Below is a small trained network, with its code and all its weights. Each question gives an input and a class and asks what happens when units are switched off, that is, made to give their printed mean instead of their output.

import numpy as np


def w(rows, s, z=0):
    codes = np.array(rows[::2]) - 128.0
    scale = np.full(codes.shape[1], s)
    scale[-1] = z or s
    return codes * scale


def f(y):
    return y / 2 * (1 + np.tanh(0.7978845608 * (y + 0.044715 * y**3)))


def log_softmax(a):
    a = a - a.max(-1, keepdims=True)
    return a - np.log(np.exp(a).sum(-1, keepdims=True))


def net(x, mask):
    res = np.array(x, float).reshape(1, 6) / 4 @ E
    y = f(res @ A[0][:, :-1].T + A[0][:, -1])
    res = res + np.where(mask, y, B[0][:, -1]) @ B[0][:, :-1]
    return log_softmax(res[-1] @ U[:, :-1].T + U[:, -1])


A, B = {}, {}
E = w([
[179,148,88,52,132,94,169,181],'x0',
[248,115,152,169,73,164,121,111],'x1',
[162,198,84,175,161,114,56,126],'x2',
[153,74,165,148,158,39,85,145],'x3',
[147,100,86,207,159,139,195,142],'x4',
[91,79,35,124,74,102,81,135],'x5',
],0.013)
A[0] = w([
[219,181,51,25,119,79,173,217,86],'N1',
[111,142,155,135,132,142,70,74,96],'N2',
[162,161,97,77,97,104,102,124,90],'N3',
[64,89,145,205,142,168,97,30,56],'N4',
[95,51,162,133,113,192,95,40,88],'N5',
[122,235,161,94,85,94,48,111,120],'N6',
[148,173,226,125,160,123,216,113,108],'N7',
[133,121,85,207,167,122,200,138,117],'N8',
[104,252,87,106,75,217,129,90,106],'N9',
[44,188,126,129,189,87,119,172,69],'N10',
[98,102,108,238,158,139,160,77,84],'N11',
[100,135,242,56,48,101,70,118,70],'N12',
[190,122,165,112,21,125,110,102,132],'N13',
[123,156,83,100,107,194,158,117,109],'N14',
[158,199,190,153,222,148,132,140,111],'N15',
[132,137,12,148,108,105,49,115,63],'N16',
[178,89,145,130,92,149,140,134,71],'N17',
[113,12,188,113,100,85,154,140,72],'N18',
[161,109,169,153,133,37,69,136,123],'N19',
[212,104,153,145,51,130,130,135,104],'N20',
[161,137,218,109,164,151,163,93,72],'N21',
[103,168,217,142,212,121,149,150,81],'N22',
[167,139,126,165,191,51,73,130,85],'N23',
[129,33,210,86,34,131,226,91,2],'N24',
[19,87,162,92,143,107,207,145,93],'N25',
[143,106,87,217,170,112,202,176,101],'N26',
[235,169,105,175,99,153,98,105,79],'N27',
[226,116,195,165,54,159,114,131,84],'N28',
[142,125,147,105,179,124,139,66,58],'N29',
[100,34,65,140,52,78,89,115,67],'N30',
[155,96,144,136,174,54,118,70,49],'N31',
[192,92,149,131,72,162,129,116,73],'N32',
[132,49,182,121,168,72,91,206,122],'N33',
[118,142,168,85,114,145,76,89,98],'N34',
[89,15,52,121,4,140,128,142,76],'N35',
[142,58,175,134,124,73,128,166,58],'N36',
[187,112,116,148,75,128,126,104,57],'N37',
[68,221,87,159,220,76,100,138,73],'N38',
[203,221,66,173,191,124,44,101,17],'N39',
[82,134,121,108,62,196,200,114,72],'N40',
[112,225,75,158,98,184,126,137,88],'N41',
[155,101,116,59,123,153,154,239,39],'N42',
[63,144,178,178,72,132,82,37,144],'N43',
],0.011,0.0076)
B[0] = w([
[158,135,101,118,191,59,179,158,252],'N1',
[146,133,154,105,124,99,161,130,165],'N2',
[148,127,143,119,112,87,125,137,159],'N3',
[166,154,85,109,205,56,177,167,203],'N4',
[156,145,126,114,152,82,165,144,194],'N5',
[118,82,165,75,48,119,159,125,202],'N6',
[146,134,72,139,111,147,82,187,220],'N7',
[103,63,192,41,42,97,129,131,196],'N8',
[151,49,82,175,143,178,130,88,204],'N9',
[50,151,122,106,157,117,124,86,201],'N10',
[138,95,147,87,120,98,157,147,186],'N11',
[129,72,152,51,65,118,150,126,210],'N12',
[70,143,103,113,132,110,132,99,196],'N13',
[128,81,86,170,126,133,123,109,174],'N14',
[137,158,87,147,94,144,90,189,208],'N15',
[144,180,131,116,106,174,85,162,195],'N16',
[106,153,128,105,135,129,133,94,160],'N17',
[165,155,209,168,123,175,137,83,216],'N18',
[143,68,95,174,150,167,138,118,208],'N19',
[56,145,101,121,155,110,112,108,195],'N20',
[139,154,91,111,126,158,79,188,188],'N21',
[133,152,63,126,115,147,74,168,205],'N22',
[164,100,155,178,132,169,139,93,192],'N23',
[160,194,242,176,96,148,140,99,225],'N24',
[69,180,165,147,141,121,112,75,241],'N25',
[110,62,166,30,65,111,145,142,205],'N26',
[75,159,178,113,161,98,115,92,200],'N27',
[79,140,100,127,151,123,126,116,210],'N28',
[127,129,108,105,132,150,110,143,138],'N29',
[140,156,78,116,109,163,69,170,214],'N30',
[136,99,87,153,142,170,125,96,164],'N31',
[82,144,101,97,157,128,115,112,175],'N32',
[122,69,54,194,157,155,145,99,218],'N33',
[125,92,137,84,105,129,141,155,167],'N34',
[139,174,107,130,106,157,82,196,239],'N35',
[139,90,144,149,153,168,118,101,179],'N36',
[83,150,91,110,150,137,132,108,163],'N37',
[95,194,179,129,144,135,126,77,207],'N38',
[153,179,246,163,96,155,141,110,206],'N39',
[148,74,161,193,158,178,105,85,191],'N40',
[164,88,136,173,145,167,112,99,179],'N41',
[168,148,134,118,173,97,154,138,186],'N42',
[155,133,96,147,173,57,164,156,215],'N43',
],0.012,0.015)
U = w([
[1,162,122,113,166,133,127,72,99],'0',
[162,159,93,127,96,179,56,209,103],'1',
[172,174,202,156,112,163,165,72,200],'2',
[157,21,103,179,158,183,150,73,99],'3',
[197,134,108,111,195,57,228,163,92],'4',
[112,45,149,46,46,123,172,128,126],'5',
[100,122,112,161,87,94,153,127,245],'6',
],0.012,0.013)

Each question gives the input, the list of numbers given to net, and the class t.
The units are the neurons (one row each of A and B). Each row of codes is followed by its name. A weight is (code - 128) times the scale printed after its matrix; where a second scale follows, it is the last column's (A, B and U).
mask holds one flag per neuron, in row order. A switched-off neuron (its flag False) gives its mean, the last column of its row in B, instead of its output. The means were averaged over made-up inputs and are rounded, as every weight is.
A unit's drop is (log p(t) with every unit on - log p(t) with that unit switched off) / (log p(t) with every unit on - log p(t) with every unit switched off).
The circuit of an input: a set's keep is (log p(t) with only the set's units on - log p(t) with every unit switched off) / (log p(t) with every unit on - log p(t) with every unit switched off). Starting from the 12 units with the biggest drops (on a tie, the unit counted first), units are removed one at a time, each time the one whose removal leaves the highest keep (on an exact tie, the one counted first), for as long as the keep stays at least 0.8.
units of the circuit, in order: the units of the circuit, biggest drop first
unit that matters most: the unit with the biggest drop
top k neurons: the k neurons with the biggest drops, biggest first
drop when u is switched off: that unit's drop, to one decimal
input [5,8,-7,-1,2,6], class 0: unit that matters most -> N20
input [2,3,7,-7,8,-3], class 5: top 2 neurons -> N8, N26
input [-6,1,-5,-6,-5,6], class 1: top 3 neurons -> N35, N30, N1
input [-6,0,7,8,8,-4], class 3: top 4 neurons -> N23, N19, N31, N24
input [-3,-6,8,6,2,0], class 2: top 3 neurons -> N39, N23, N38
input [3,3,7,8,-4,1], class 3: top 4 neurons -> N19, N33, N24, N31
input [-7,-5,-4,-5,-7,7], class 1: top 2 neurons -> N35, N30
input [-5,-2,6,-6,-1,6], class 1: top 4 neurons -> N16, N24, N18, N33
input [6,-2,2,-7,1,6], class 3: top 2 neurons -> N9, N41
input [-4,-5,4,0,-6,6], class 1: top 2 neurons -> N16, N30
input [7,8,-8,-2,-6,-3], class 0: top 3 neurons -> N20, N13, N28
input [-4,-5,6,-4,2,0], class 2: top 2 neurons -> N39, N41
input [-8,5,0,-2,-7,5], class 4: top 3 neurons -> N43, N4, N5
input [-6,7,2,-3,7,-7], class 0: top 2 neurons -> N27, N28
input [2,-7,-8,7,-4,-7], class 2: top 4 neurons -> N18, N24, N25, N20
input [0,2,-3,6,8,5], class 5: units of the circuit, in order -> N26
input [-7,-5,6,6,1,-3], class 4: drop when N17 is switched off -> 0.0
input [0,-3,-2,-5,-7,2], class 5: drop when N12 is switched off -> 0.1
input [1,6,-6,1,4,1], class 0: drop when N20 is switched off -> 0.6
input [0,-3,-8,7,3,1], class 2: drop when N18 is switched off -> 0.3
input [0,1,-5,-7,-2,2], class 3: units of the circuit, in order -> N9
